Below are the code and all the weights of a small trained network. Each question names an input and a target symbol and asks about switching units off, where a switched-off unit gives its printed mean instead of its output.

import numpy as np


def w(rows, s, z=0):
    codes = np.array(rows[::2]) - 128.0
    scale = np.full(codes.shape[1], s)
    scale[-1] = z or s
    return codes * scale


def softmax(a):
    e = np.exp(a - a.max(-1, keepdims=True))
    return e / e.sum(-1, keepdims=True)


def log_softmax(a):
    a = a - a.max(-1, keepdims=True)
    return a - np.log(np.exp(a).sum(-1, keepdims=True))


def net(x, mask):
    ids = ['αβθλσψ'.index(c) for c in x.split()]
    T = len(ids)
    res = E[ids] + P[:T]
    u = 0
    for l in range(2):
        r = res
        for j in range(3):
            rows = slice(3 * j, 3 * j + 3)
            q, k, v = (r @ M[l][rows].T for M in (Q, K, V))
            z = softmax(np.where(np.tri(T) > 0, q @ k.T / 3**0.5, -1e9)) @ v
            o = O[l][rows]
            res = res + np.where(mask[u + j], z, o[:, -1]) @ o[:, :-1]
        u += 3
    return log_softmax(res[-1] @ U[:, :-1].T + U[:, -1])


Q, K, V, O = {}, {}, {}, {}
E = w([
[102,74,255,132,94,174,113,156,104],'α',
[154,54,128,150,104,215,156,178,241],'β',
[122,210,106,68,124,187,195,227,196],'θ',
[181,103,159,112,97,216,192,125,196],'λ',
[68,64,126,215,122,59,181,150,110],'σ',
[120,121,68,191,147,152,142,125,170],'ψ',
],0.018)
P = w([
[217,147,142,190,150,134,123,156,115],'0',
[181,127,142,99,163,214,205,147,105],'1',
[192,140,159,109,159,160,178,50,164],'2',
[155,191,118,197,64,110,92,138,132],'3',
[76,95,36,86,89,147,121,165,81],'4',
[98,106,174,46,198,144,188,67,113],'5',
[129,249,212,166,140,23,90,105,220],'6',
[44,164,90,65,66,20,79,68,156],'7',
[102,76,92,54,199,205,105,104,161],'8',
[88,98,108,59,129,165,88,192,246],'9',
],0.014)
Q[0] = w([
[158,149,121,121,63,107,109,92,97],'L0H0',
[147,51,118,122,213,147,136,78,115],'L0H0',
[107,101,87,87,82,130,108,128,129],'L0H0',
[193,202,172,187,89,98,127,136,139],'L0H1',
[131,87,163,131,251,156,148,109,123],'L0H1',
[215,140,139,149,178,138,141,90,72],'L0H1',
[167,171,127,145,127,93,110,157,151],'L0H2',
[100,129,196,122,142,137,126,136,101],'L0H2',
[89,157,171,114,115,104,143,127,106],'L0H2',
],0.015)
K[0] = w([
[141,108,156,143,165,176,175,129,106],'L0H0',
[212,199,176,161,60,84,95,138,143],'L0H0',
[116,113,157,81,202,117,115,14,160],'L0H0',
[90,77,66,140,130,203,137,200,52],'L0H1',
[155,206,150,238,2,59,38,148,195],'L0H1',
[205,175,178,225,120,160,164,198,98],'L0H1',
[141,114,68,128,99,146,186,160,175],'L0H2',
[198,143,111,106,88,135,155,200,176],'L0H2',
[101,114,146,185,132,117,217,106,79],'L0H2',
],0.0087)
V[0] = w([
[132,137,89,118,109,55,144,87,153],'L0H0',
[69,138,122,215,111,103,128,221,119],'L0H0',
[69,114,109,129,159,111,127,175,96],'L0H0',
[167,146,142,22,83,90,227,162,119],'L0H1',
[69,2,147,109,101,152,61,235,195],'L0H1',
[139,195,38,134,173,168,87,181,194],'L0H1',
[117,140,211,167,107,129,226,126,152],'L0H2',
[137,107,160,131,131,66,110,118,129],'L0H2',
[73,169,162,115,36,134,57,121,127],'L0H2',
],0.0073)
O[0] = w([
[104,105,195,155,80,102,137,122,98,87],'L0H0',
[231,188,101,95,70,75,32,208,122,176],'L0H0',
[160,82,69,57,54,127,200,120,110,81],'L0H0',
[144,42,128,123,233,32,81,149,126,115],'L0H1',
[118,76,97,213,179,204,69,7,38,254],'L0H1',
[2,44,19,106,97,52,196,25,234,196],'L0H1',
[126,135,70,150,131,129,190,254,30,233],'L0H2',
[181,156,117,171,41,135,153,152,86,77],'L0H2',
[155,170,174,142,178,104,142,33,121,40],'L0H2',
],0.007,0.0076)
Q[1] = w([
[74,143,130,106,165,138,193,124,108],'L1H0',
[118,90,127,116,105,120,108,108,92],'L1H0',
[162,180,145,163,91,188,149,155,94],'L1H0',
[182,160,79,54,82,82,116,94,114],'L1H1',
[41,91,79,121,134,156,67,113,147],'L1H1',
[81,140,126,115,117,154,119,2,140],'L1H1',
[167,141,105,89,123,69,163,123,173],'L1H2',
[172,158,129,199,96,196,70,81,144],'L1H2',
[129,116,104,112,117,213,152,59,124],'L1H2',
],0.0086)
K[1] = w([
[190,210,90,161,205,104,111,95,144],'L1H0',
[141,117,103,122,89,149,182,165,133],'L1H0',
[136,158,115,144,94,98,154,155,55],'L1H0',
[170,146,54,155,194,77,177,168,153],'L1H1',
[102,137,137,70,159,114,116,96,188],'L1H1',
[143,165,81,140,153,214,105,169,149],'L1H1',
[69,244,1,118,156,108,73,203,125],'L1H2',
[162,61,84,122,93,133,124,130,60],'L1H2',
[179,125,148,114,100,118,73,93,223],'L1H2',
],0.0088)
V[1] = w([
[146,173,170,130,109,163,103,182,130],'L1H0',
[201,181,110,127,155,111,119,90,153],'L1H0',
[186,177,119,132,123,178,136,109,188],'L1H0',
[202,113,120,246,121,93,227,111,131],'L1H1',
[148,128,186,105,155,142,98,140,162],'L1H1',
[147,161,91,99,158,102,129,136,114],'L1H1',
[97,167,129,38,130,160,44,106,156],'L1H2',
[57,254,58,57,176,147,126,159,92],'L1H2',
[86,125,140,196,232,129,140,160,95],'L1H2',
],0.0076)
O[1] = w([
[96,155,63,176,146,99,85,147,90,83],'L1H0',
[177,105,107,125,92,108,151,100,255,28],'L1H0',
[119,110,130,171,174,95,130,72,193,199],'L1H0',
[99,91,231,130,125,210,27,174,74,230],'L1H1',
[145,136,87,230,157,96,113,122,142,43],'L1H1',
[86,52,181,76,144,153,83,140,236,41],'L1H1',
[219,183,18,247,135,162,96,153,138,3],'L1H2',
[237,92,177,122,36,107,126,144,144,47],'L1H2',
[153,152,62,98,111,110,128,81,191,215],'L1H2',
],0.0067,0.0057)
U = w([
[186,151,70,154,141,97,124,138,121,253],'α',
[92,55,70,159,77,160,82,45,112,27],'β',
[173,42,79,118,100,85,93,101,131,81],'θ',
[80,174,154,113,243,55,119,187,211,94],'λ',
[101,129,88,76,87,116,35,129,135,100],'σ',
[46,209,112,184,3,123,146,126,204,201],'ψ',
],0.0057,0.0029)

Each question gives the input, a string of symbols that net reads in full, and the target symbol t.
The units are the heads (3 rows each of Q, K, V and O). Each row of codes is followed by its name. A weight is (code - 128) times the scale printed after its matrix; where a second scale follows, it is the last column's (O and U).
mask holds one flag per head, layer by layer. A switched-off head (its flag False) gives its mean, the last column of its rows in O, instead of its output. The means were averaged over made-up inputs and are rounded, as every weight is.
A unit's drop is (log p(t) with every unit on - log p(t) with that unit switched off) / (log p(t) with every unit on - log p(t) with every unit switched off).
The circuit of an input: a set's keep is (log p(t) with only the set's units on - log p(t) with every unit switched off) / (log p(t) with every unit on - log p(t) with every unit switched off). Starting from all 6 units, units are removed one at a time, each time the one whose removal leaves the highest keep (on an exact tie, the one counted first), for as long as the keep stays at least 0.8.
units of the circuit, in order: the units of the circuit, biggest drop first
most important unit: the unit with the biggest drop
which heads matter: for each layer, one digit per head in row order, 1 if its drop is at least 0.15 and else 0, layers parted by /
drop of u: that unit's drop, to one decimal
input σ ψ ψ σ β β, target σ: units of the circuit, in order -> [L0H0 L1H1 L0H1]
input θ θ ψ σ, target θ: which heads matter -> 010 / 001
input α ψ ψ λ θ α σ β σ, target σ: units of the circuit, in order -> [L0H0 L0H1 L1H1]
input β ψ σ ψ β α, target ψ: units of the circuit, in order -> [L0H1]
input ψ λ λ α λ λ, target α: which heads matter -> 010 / 000
input σ σ θ, target σ: which heads matter -> 001 / 010
input β θ β ψ α β ψ, target α: units of the circuit, in order -> [L0H1 L1H1]
input β θ λ β, target θ: units of the circuit, in order -> [L0H1 L1H2]
input ψ σ β α, target σ: which heads matter -> 111 / 100
input β λ σ ψ λ, target σ: which heads matter -> 010 / 010
input θ σ σ σ β σ, target σ: units of the circuit, in order -> [L0H1 L1H1 L0H0 L1H0]
input β θ σ σ ψ α α β, target α: which heads matter -> 110 / 010
input α β ψ σ β σ α ψ α, target α: units of the circuit, in order -> [L0H1 L1H1 L0H2]
input λ λ ψ σ β, target ψ: which heads matter -> 110 / 000
input β λ β β, target λ: which heads matter -> 010 / 000
input α β α σ β λ ψ α ψ, target ψ: which heads matter -> 010 / 000
input β σ ψ σ β ψ β α α σ, target α: units of the circuit, in order -> [L0H1 L1H1]
input β θ σ β β, target σ: which heads matter -> 010 / 010
input σ σ λ α σ θ α σ ψ, target α: which heads matter -> 011 / 000
input σ σ ψ, target σ: most important unit -> L1H1
input ψ ψ ψ β β β λ α σ, target λ: most important unit -> L0H1
input θ σ σ, target θ: drop of L1H2 -> 0.6
